Each row is followed by its class.
[ 127 -299  570   34   25 -775   28  311 -217 -251  655  156  120  297
  173  -32 -116  353    6  -25  490  587   15  -11 -165  -77 -302 -172
 -732 -150 -258 -102 -420  -96  348  -23  383   33 -386   -7  133 -134] | Q891
[ -96  -99  327 -171  -88  140 -470   60 -119  -43  197 -142 -525 -328
  124  -45   -5  431 -124  -18  213 -157    0 -143 -234  236  138  -61
 -370   46 -540 -170   80 -162  -95 -196  -95 -308  -23 -100  -64  235] | Q729
[  35  -53  -26  -63 -151  378 -442 -188  134   97 -221 -252 -434 -364
    2 -199   84  478 -336  -97   -7 -406 -128  -55 -216  167  211 -297
  -21  279  -31 -236  338 -295 -317   33 -163 -165  268 -148  -44   88] | Q707
[ 257  -95    0  128 -303 -188   85   68 -374   93  -15  314  209  108
 -271 -248  365  135 -225 -123 -230   62 -251  125 -106   15  123 -278
  188  -77  197 -124 -170  -28  148  -64  255  121  136  -48  129 -440] | Q377
[ 180 -345  504  -45  -89 -792 -129  -19  106 -137 -255  -80  277  -30
 -208 -316  -13  350 -221  137   47  194  -50 -156 -112 -121 -545 -354
   68   53   17 -469  445 -230 -106  152  280  -19   38   30  170 -373] | Q837
[ 144 -611  -16   20  138  229  159  -12  379  -21 -598  452  480  102
 -483 -133  231 -127 -138  275  -88 -213  252   27  -48   -7 -165  -61
  138  -77 -250 -100  636  391  280  136 -226 -167  -51  116   48  392] | Q808
[  50 -148  126 -105  -58  279 -414  -39 -155 -112  313  -68 -396 -298
  104   29   -3  482 -170  -53  247 -110  -54  -75 -205  231  309  -81
 -511  149 -339  -31 -103 -139   -7  -73 -135 -169  -64 -108   28  317] | Q190
[ 184 -602  -83  132  123  259  197 -110  513   33 -670  395  475   13
 -557 -103  255   56 -283  233    7 -218  197   73 -169  -77 -158 -257
  144    4  -72  -38  647  341  252   78 -289 -183 -132   40   47  439] | Q707
[ 169 -543 -189  261   70  422  189 -196  528   95 -770  310  602   31
 -528 -220  266    2 -306  280 -163 -374  145  157 -133 -211  -22 -234
  391   47  249   22  691  395   62   82 -357  -60  157   73  139  237] | Q223
[ 183 -299  569   80 -100 -785 -124   74   34 -139  -54 -105  401   36
 -161 -281  -47  450 -167  176  138  307  -92   -5 -125 -264 -493 -400
  -87  -10   91 -359  128 -172  -23    0  288    8  -32  110   89 -392] | Q223
[ -23  -35  316 -266  -69   84 -520   48 -176  -81  373  -51 -612 -147
  253    1   52  525  -55  -87  359   -3   65 -161 -235  355  159  -76
 -629  107 -521 -137 -112 -230  158  -61 -165 -279 -322  -92  -28  289] | Q949
[ 182 -112   88   18 -167 -270   93  159 -402   74  162  351   83  180
 -189  -20  268  101  -89 -146  -18  118 -117   -4  -92  146   76 -229
 -218 -129 -241  -83 -297  -38  354  -22  167   60 -179   53  -26 -105] | Q891
[ 198 -401  598   47  -62 -815 -129  100  -54 -202  110  -75  189    8
  -87 -193  -76  468 -134  143  303  336  -64  -61 -170 -180 -419 -359
 -293  -24 -113 -347   86 -160   20  -47  346  -15 -151    9   91 -286] | Q377
[ -67   10 -108   37 -106  400 -385 -321  159  124 -486 -401 -244 -406
  -96 -256   94  175 -434  -63 -124 -571  -98  -78 -107  168  215 -276
  290  297   99 -297  516 -190 -491   80 -182  -94  452 -112   -8  -15] | Q891
[ -57  -19  105  -92 -108  240 -463 -117  -48   59 -127 -274 -409 -229
   74 -156   63  346 -277  -69   47 -369  -64 -117 -155  157  143 -184
  -38  216 -187 -205  184 -155 -206    6 -162 -105   77  -72  -52   96] | Q223
[ 175 -113   95   56 -236 -319  126  174 -409  106   67  356  202  140
 -235 -161  220  182  -83 -108 -109  119 -212   41  -69   20   45 -227
   38 -118   60  -63 -272  -40  278  -83  218  138   15   75   41 -250] | Q223
[ 203 -137  144   49 -261 -310  127  188 -547   31  233  361  240   91
 -155  -78  161  210    9  -61  -63  168 -194   85  -72   41  168 -107
  -97 -111  -64   50 -427  -28  361 -159  200  129  -10   51    2 -169] | Q223
[-111  -29  -29  -82  -16  342 -398 -208  137  111 -261 -306 -342 -341
  -25 -142   89  198 -305  -32  115 -457  -41 -103 -179  208  194 -248
   35  254 -100 -273  385 -170 -358   33 -222 -130  176  -85  -69  150] | Q891
[ 121 -479 -156  117  120  328  140  -99  503   83 -780  330  474   -9
 -569 -210  250  -93 -273  268 -210 -347  184   28 -121   -4 -138 -168
  359  -71  -18  -57  811  385  139  111 -369 -162  169   62  180  304] | Q729
[ 116 -614  253   -5   95   98  135  218  123 -220   27  635  250  222
 -221   47  146  100   18  213  230  213  253    0 -122  -40 -136   39
 -464 -262 -603  104  126  475  627  -68 -202 -181 -495   95  151  586] | Q190
[ 249 -585  206  -54  128   29  132  274   41 -195  305  728  364  310
 -167  187  166  199  107  165  200  323  273   45 -201    2   -2  108
 -710 -206 -610  201 -197  426  811  -70 -269 -274 -600   92  115  573] | Q729
[ 201 -360  626  -10  -27 -755  -66  250 -179 -314  460  -41  217  123
  116  -15 -176  399    3   73  313  500  -34   -2  -98 -175 -329 -138
 -559  -95 -287 -180 -283 -145  241  -49  368  -59 -245   55    6 -249] | Q525
[ 245 -524   53  107  154  239  150   88  402  -64 -339  527  389  141
 -376  -74  196  142 -159  231   99   34  208  103 -190  -88  -79 -106
 -198  -89 -221  115  440  420  465   -6 -292 -252 -314   55  104  474] | Q707
[ 235 -401  588  -11 -115 -792 -123   82  123 -216  -53  -50  282   21
 -212 -325  -27  488  -21  197  130  408   -6  -26 -131 -155 -530 -404
 -157  -35  -50 -388  283 -206   16   79  294  -12  -94   54  154 -363] | Q190
[ 139   -8   40   52 -287 -330  159  184 -443  127  -76  366  143   12
 -243 -233  272  157 -142 -145 -186  139 -229   71  -18   34   38 -263
  167 -153  -31 -111 -107  -93  235  -94  257   76   96   14   22 -367] | Q707
[  83  -77 -119  157 -285  -96  119   21 -248  182 -471  182  347  -11
 -385 -312  285  -69 -267   25 -412 -252 -235   75   -5  -58   92 -274
  631  -81  279 -148  199   96  -65  -45  152  198  429   31    9 -442] | Q223
[  98  -61 -269   97 -271   16  143  -62 -126  149 -525  194  307    3
 -423 -343  357 -145 -205   -4 -360 -205 -186   95  -11   76  105 -315
  598  -48  288 -135  301   17  -15   60   77  214  401  -42  173 -385] | Q190
[ 140 -595  122   34  121  161  149  170  218 -121  -90  630  342  118
 -287   44  149   81    8  227  183  124  272    7 -118  -76  -81   32
 -302 -199 -430   67  222  470  498  -30 -259 -190 -320  134  146  503] | Q190
[-102  -14   34  -61  -73  337 -437 -209  107   79 -315 -333 -325 -451
  -18 -193   69  262 -421  -10   19 -461  -42  -83  -96  155  188 -222
  152  246  -47 -358  476 -158 -430   27 -131 -167  307 -102  -96   10] | Q949
[ 186 -110  -66   72 -299 -167  110   57 -273  116  -77  349  165   83
 -243 -131  317   94 -151 -149 -220   32 -218  115  -43  -19  158 -233
  140  -69  144 -110 -181  -42  129  -33  121   90  179  -20   89 -337] | Q525
[ 263 -285  487   37 -142 -754 -133    3  189  -96 -387 -151  300  -54
 -265 -329  -12  492 -209  123  101  269  -99    7 -164 -181 -542 -514
   13   85  122 -416  418 -280  -55   58  246  -69  -39   56   78 -429] | Q707
[  34  -56  334 -161  -76  100 -471   92 -210  -98  574  -30 -566 -188
  271   66   16  534  -98 -174  311  103  -37  -97 -203  186  248   26
 -763   67 -560  -68 -335 -211  139 -155  -96 -342 -253 -118  -37  329] | Q525
[ 179 -276  589    0  -96 -757  -99  101  -26 -208  113  -65  217  167
  -72 -244    8  391  -89   43  196  424  -17  -18 -167  -47 -481 -338
 -328  -33 -112 -325   52 -236  153   45  308  -32 -211   62  113 -333] | Q891
[  17 -135  240 -134  -96  182 -462  -53 -100  -94   56 -145 -359 -366
   43  -47  -26  456  -80   26  198 -132  -37 -105 -158  214  160 -124
 -298  163 -305 -142  105 -176 -106 -106 -175 -187  -44  -11   -7  198] | Q190
[  96   22  -12   93 -221 -235   91   97 -288  222 -156  243  102   75
 -331 -269  376   28 -214 -148 -148    8 -202   70  -82   53   44 -362
  198 -121   51 -198  -23  -81   63  -18  174   98  116   -8   43 -359] | Q891
[ -48  -50  215  -91  -93  193 -472  -34 -160  -44  203 -145 -497 -231
  197  -46   67  364 -165 -135  210 -152  -50  -94 -156  199  215 -118
 -339  128 -378 -137  -50 -139  -50 -105 -156 -213  -65 -122   31  199] | Q377
[ 145 -279  361  111 -128 -719 -135  -67  134   12 -519 -268  431  -61
 -328 -449  -23  369 -274  203  -38   16 -102  -58 -124 -229 -541 -507
  362   46  352 -486  557 -209 -298   89  149  142  325  136  134 -569] | Q223
[ 161 -344  205  136  -98 -600  -99  -94  319   -8 -706 -254  507 -119
 -432 -511   35  303 -406  251 -116 -151  -25  -62  -99 -283 -496 -650
  549   68  391 -586  826 -198 -397  207  241   89  451   63  138 -624] | Q998
[  -6  -94   36 -112  -71  269 -448 -180   84   66 -253 -231 -329 -376
  -25 -161   83  277 -268  -45  -36 -403  -71 -103 -110  177  177 -192
  103  254  -88 -314  363 -170 -345   61 -211 -148  281  -86   -2  112] | Q377
[ -12 -132  329 -303  -50  109 -481   65 -134  -81  490   68 -628 -204
  191   82   53  473   19 -137  348   82   34 -154 -232  320   81   27
 -700   61 -667 -134 -174 -177  178  -66 -114 -289 -354  -59   14  442] | Q190
[ 186 -600   45   80  132  214  197    4  265  -75 -379  516  464   88
 -351  -22  208  -35 -152  190  -34 -109  234   13 -111  -45  -50  -38
  -29  -85 -223   83  431  387  335   70 -291 -214 -120   69  145  416] | Q837
[ 219 -557  192   49  165  167  103  181  298 -126  -97  531  320  201
 -265   24  205   77  -77  220   76  130  253   47 -152  -95 -141   34
 -372 -200 -438   73  227  383  494    0 -291 -316 -356   98   52  525] | Q525
[ 123 -287  697    2  -32 -837  -46  214 -237 -271  439    8  216  177
   64 -105 -103  377   -9   69  322  517  -44  -20 -130 -114 -392 -150
 -519 -122 -254 -180 -314 -113  323  -91  351   34 -288   66   81 -231] | Q223
[ 233 -653   62   66  153  134  150  121  201 -118  -55  568  454  145
 -333   12  193  139  -78  224  190   23  268   38 -218  -98    2  -84
 -349 -122 -389  109  191  399  589  -11 -261 -190 -352   59  124  493] | Q998
[ 220 -314  280  112 -151 -562 -116 -165  334   12 -742 -233  502 -157
 -493 -521   39  292 -349  262 -117  -87  -73   18  -52 -207 -481 -519
  469  167  335 -638  899 -255 -422  175  298   49  443   87   76 -553] | Q808
[-120   11 -163   16 -117  402 -386 -406  235  113 -696 -480 -288 -457
  -98 -277  109  135 -481   53 -299 -718 -111 -126  -18  109  115 -308
  510  262  168 -368  658 -241 -650  133 -172  -97  600 -125  -64 -122] | Q525
[ 253 -312  573  -14  -43 -764  -68  181  -88 -189  205   66  264   83
  -97 -209  -83  414  -28  115  307  471  -31   -6 -142 -128 -434 -192
 -374  -42 -133 -274   17 -175  126  -28  340  -20 -132   91  137 -255] | Q808
[ 185 -323  577  -81  -90 -792 -119  143  -53 -176  -55  -21  215   58
 -140 -241  -57  398  -71  158  239  336  -14  -46 -115 -101 -454 -310
 -257  -25 -198 -420  226 -227   38   16  346  -30 -161   99   25 -305] | Q808
[ 188 -256  352   49  -51 -626 -101  -37  180  -74 -548 -258  398 -115
 -359 -475   46  222 -324  187  -26   83  -80  -29  -90 -145 -497 -438
  315   93  178 -513  680 -218 -258  104  340  -19  243   74   62 -606] | Q808
[  91  -80   32   -1 -137  466 -450 -228  146  -20 -136 -278 -283 -404
   52  -83   37  413 -290  -15  -32 -359 -100   43 -153   99  315 -151
  -63  288   41 -113  224 -203 -348  -23 -228 -250  255 -126  -37  126] | Q525
[ 228 -431  529   -6  -93 -765 -112   65   26 -146 -183  -70  328  -14
 -198 -278  -68  364 -202  146  156  196  -31 -107 -135 -138 -409 -327
  -14   53  -35 -419  385 -203  -74   85  286   19   73   32  144 -349] | Q837
[ 189 -315  391   53  -98 -728 -143  -11   32 -150 -309 -172  351 -147
 -275 -396 -101  426 -170  209   26  178 -115  -70  -63 -163 -424 -445
  156   45  218 -401  380 -231 -213  115  227  110  231   69  229 -488] | Q190
[   5  -51  -46  -43  -87  432 -481 -216  166   90 -323 -346 -372 -310
  -68 -194   85  336 -351  -20    3 -515  -59  -70 -226  188  233 -284
   72  287  -12 -192  412 -165 -377  -10 -212 -181  301 -156   45   46] | Q729
[ 134 -282  643  -35  -17 -822 -126  149 -100 -234   30  -84  213   85
 -122 -243  -77  339  -97  179  277  375   -3  -72  -93 -117 -539 -268
 -273  -70 -230 -356  151 -188   35  -34  400  -48 -180   92   67 -285] | Q808
[ 241 -611  330   -1  194  -10  169  275 -144 -258  369  750  349  149
 -152  178   45  250   70  207  344  327  240   33 -126   21   28  186
 -800 -240 -672  223 -220  391  776 -133 -113 -288 -636  163   54  653] | Q808
[ 181 -592  433 -158  158 -127   97  306  -12 -202  205  706  210  221
 -119  163  150  171   91  168  324  366  291 -108 -140   49 -131  132
 -669 -243 -792   91  -14  343  742  -95 -227 -340 -678  138   40  628] | Q837
[ -35  -73  413 -224  -26   41 -478   77 -300 -147  663   43 -590 -194
  324  163   11  504   -9 -134  408  105   72 -153 -205  314  149   59
 -855   71 -721  -73 -358 -195  287 -124  -91 -337 -456  -50  -62  394] | Q949
[ 187 -107  134   52 -280 -313  103  194 -451   74   96  391  248  107
 -250 -132  253  143  -53  -95 -188  155 -194   55  -85   33   33 -125
   14 -159  -83  -65 -266   28  384 -102  159  103  -24   92   23 -244] | Q223
[ 199 -602  257   48  143   60  145  171  150 -193  -31  682  326  190
 -260   49  182  157   32  270  182  204  263   12 -133  -92  -85   40
 -412 -179 -457  130  126  478  595 -107 -277 -263 -467  112  142  560] | Q377
[ 184 -318  464  106 -151 -727 -175  -19    8 -115 -295 -231  370  -81
 -208 -310  -66  377 -198  239  116  115  -78  -14  -79 -265 -482 -432
  183  105  143 -444  403 -178 -273    0  284   64  177   67   94 -463] | Q377
[  62 -132  241  -93 -126  169 -450   -2  -97  -91   99  -69 -412 -306
   69  -85  -36  555 -135    2  156  -73  -37 -135 -164  201  165  -96
 -367   80 -279 -122   96 -168  -59  -95 -137 -194   -5  -28   44  175] | Q190
[ 223 -586   10   55  161  188  159   54  374  -30 -337  580  392  130
 -400  -15  174  134  -65  207   86   -5  259   32 -185  -40  -85  -49
 -233  -89 -288   85  377  385  521   44 -367 -235 -281   90  118  565] | Q707
[ 195  -99   -7   62 -253 -193  129  111 -333  196   10  367  213  130
 -288 -181  325  126  -99  -93 -172   37 -206  105 -113    3  100 -223
  105 -132   75  -60 -180   16  217  -80  120  146  140   47   43 -254] | Q223
[ 301 -146  287  -41 -241 -420  142  360 -764  -69  643  624  -23  227
   -3   51  167  351  107 -210  115  476 -146   58 -145  202  164   24
 -647 -213 -490  161 -744  -48  801 -198  265   33 -451   12   45  -18] | Q707
[ 285 -605  100   37  144  164  121  160  366 -128  -80  649  363  178
 -334   25  169  172  -40  222  149  197  223   35 -173  -74  -85  -30
 -429 -153 -297  107  228  439  555   39 -235 -248 -396   82  159  537] | Q190
[ 126 -529 -200  202   73  326  174 -143  583   94 -772  288  546  104
 -525 -207  292  -87 -296  225 -109 -313  228   59  -98 -133  -96 -271
  369   34  107 -138  765  351   50  167 -299  -83   96   59   85  222] | Q891
[ 324 -198   86  -25 -261 -226  107  194 -494    7  136  504  170  147
 -252  -71  190  243    3  -94  -35  178 -144   56  -85  154  185  -76
 -239  -65 -167   -8 -300  -66  451  -74  207   60 -123   65   54  -69] | Q808
[ 211 -595  122   19  198   73  140  139  200  -94  -74  641  372  153
 -385   -9  241  108  -69  191  135   84  286   26 -186  -42 -115  -18
 -342 -181 -456   91  224  397  607   22 -332 -210 -325   93  206  549] | Q998
[ 143 -374  677  -73  -74 -786    0  300 -325 -374  602  174  202  315
  186   -6  -80  329  119   70  378  598   -8  -24 -139  -95 -248 -116
 -716 -180 -392  -69 -425  -65  450  -87  314    9 -447  -26  110 -161] | Q837
[ 159 -188   23  -79 -192 -288   82  178 -351  134  -25  445  160   71
 -307 -109  332   53  -77  -64 -117    4  -63   -9  -88   79  -16 -186
  108 -143 -241 -204  -44  -11  328    8  154   78   13   80   24 -213] | Q998
[ 197 -362  518  -22 -102 -783 -136  116   40 -170  -47  -83  333  104
 -176 -212  -95  457 -107  187  156  286  -24  -42  -87 -121 -466 -395
 -187   21  -84 -410  256 -188   55   49  292   16  -46   85   74 -363] | Q729
[ 165 -176 -230   70 -221 -100  132  -18 -207  134 -287  251  319  -46
 -375 -235  269  -18 -137  -20 -278 -150 -197   56  -37   56   79 -294
  424  -34  217 -112   86  -25   52  114  140  200  338  -14  144 -332] | Q190
[ 235  -48   79   53 -277 -354  132  212 -459  105  107  442   83  107
 -225 -136  242  271  -33 -144  -91  215 -194   33 -108   75  105 -244
 -112 -187  -89  -25 -301  -73  382 -132  201   59  -91   25   34 -252] | Q707
[  17  -72  456 -108  -92  121 -453  103 -295 -228  568   15 -498 -207
  276   18    3  643 -151  -40  392  140   24  -66 -230  227  231  -15
 -863   74 -591  -32 -235 -176  249 -213  -34 -353 -367 -105  -49  314] | Q949
[ 211  -72  175  -31 -256 -362   92  304 -491   62  160  449   42  177
 -207 -182  280  213  -70 -135  -82  230 -139   39  -85   33   58 -192
 -174 -247 -271  -98 -271  -84  423  -93  248   52  -78   15   59 -227] | Q998
[  58 -133  254  -63 -132  307 -477  -76 -112 -106  139 -136 -427 -249
  128  -83   79  512 -264  -40  188 -156  -61  -60 -206  197  242 -130
 -379  187 -287 -143   41 -149  -52 -150 -143 -240  -70 -112  -11  217] | Q377
[ -11  -24  114  -28  -93  328 -452 -200  115   94 -324 -345 -293 -378
  -84 -258   46  378 -355   26  -21 -445 -105  -58 -191   78  155 -213
   80  228  -41 -241  430 -162 -376  -41 -188 -154  280  -57  -41  115] | Q223
[ 255 -617  236    4  145   39  139  226   23 -170  125  731  277  146
 -185  142   94  319   54  145  228  285  225   29 -165  -22    1   79
 -697 -183 -590  242 -101  355  781  -90 -327 -293 -576  108   88  673] | Q707
[   0  -90  139 -109  -87  259 -479 -198   82   53 -247 -300 -312 -386
  -56 -151   32  357 -273  -40  -24 -405  -60 -107 -169  218  105 -150
    6  270 -181 -237  380 -179 -223   23 -232 -189  192  -30  -54  212] | Q223
[ 202 -398  571    5  -82 -721 -153  187   47 -182  117   37  256  100
 -132 -196  -27  433  -89  126  275  328   51   12 -221 -151 -488 -322
 -284  -83 -141 -326  176 -214  126   12  288  -62  -81   60  164 -245] | Q998
[ 184 -362  559   30  -99 -797 -164   80   53 -143 -207 -133  311  -53
 -232 -424  -31  497 -191  212  169  197    4  -37 -193 -237 -492 -481
  -19  -45   -4 -445  429 -209  -78    6  279  -31   99   68  175 -492] | Q998
[ 244 -182  408   81 -114 -646 -155  -17  212  -94 -211 -170  336   37
 -220 -366   45  375 -318  107   75  221 -103   59 -150 -151 -506 -491
   35   41  268 -427  386 -242 -101  166  304   -7  107   14  189 -503] | Q949
[ 242 -689  162   31  150  132  160  267  197 -143  122  736  297  157
 -229  100   85  196   60  202  330  246  282   16 -185  -64   -2   93
 -557 -210 -517  164   88  491  652  -41 -266 -195 -470   88  167  646] | Q190
[ 226 -357  601   29  -51 -734 -128  223  -48 -254  280   -5  190  113
   51  -47 -146  442  -35   99  323  437  -39    9 -115 -203 -345 -239
 -479  -58 -169 -222 -115 -128  149  -23  283  -64 -210   66   66 -269] | Q525
[ 311 -658  150  102   91  113  180  101  328  -88 -344  630  482  146
 -439  -34  165  194 -142  241   48   38  260  -32 -136 -101  -73  -71
 -186 -111 -250   49  477  396  427   24 -261 -261 -206  124  147  471] | Q837
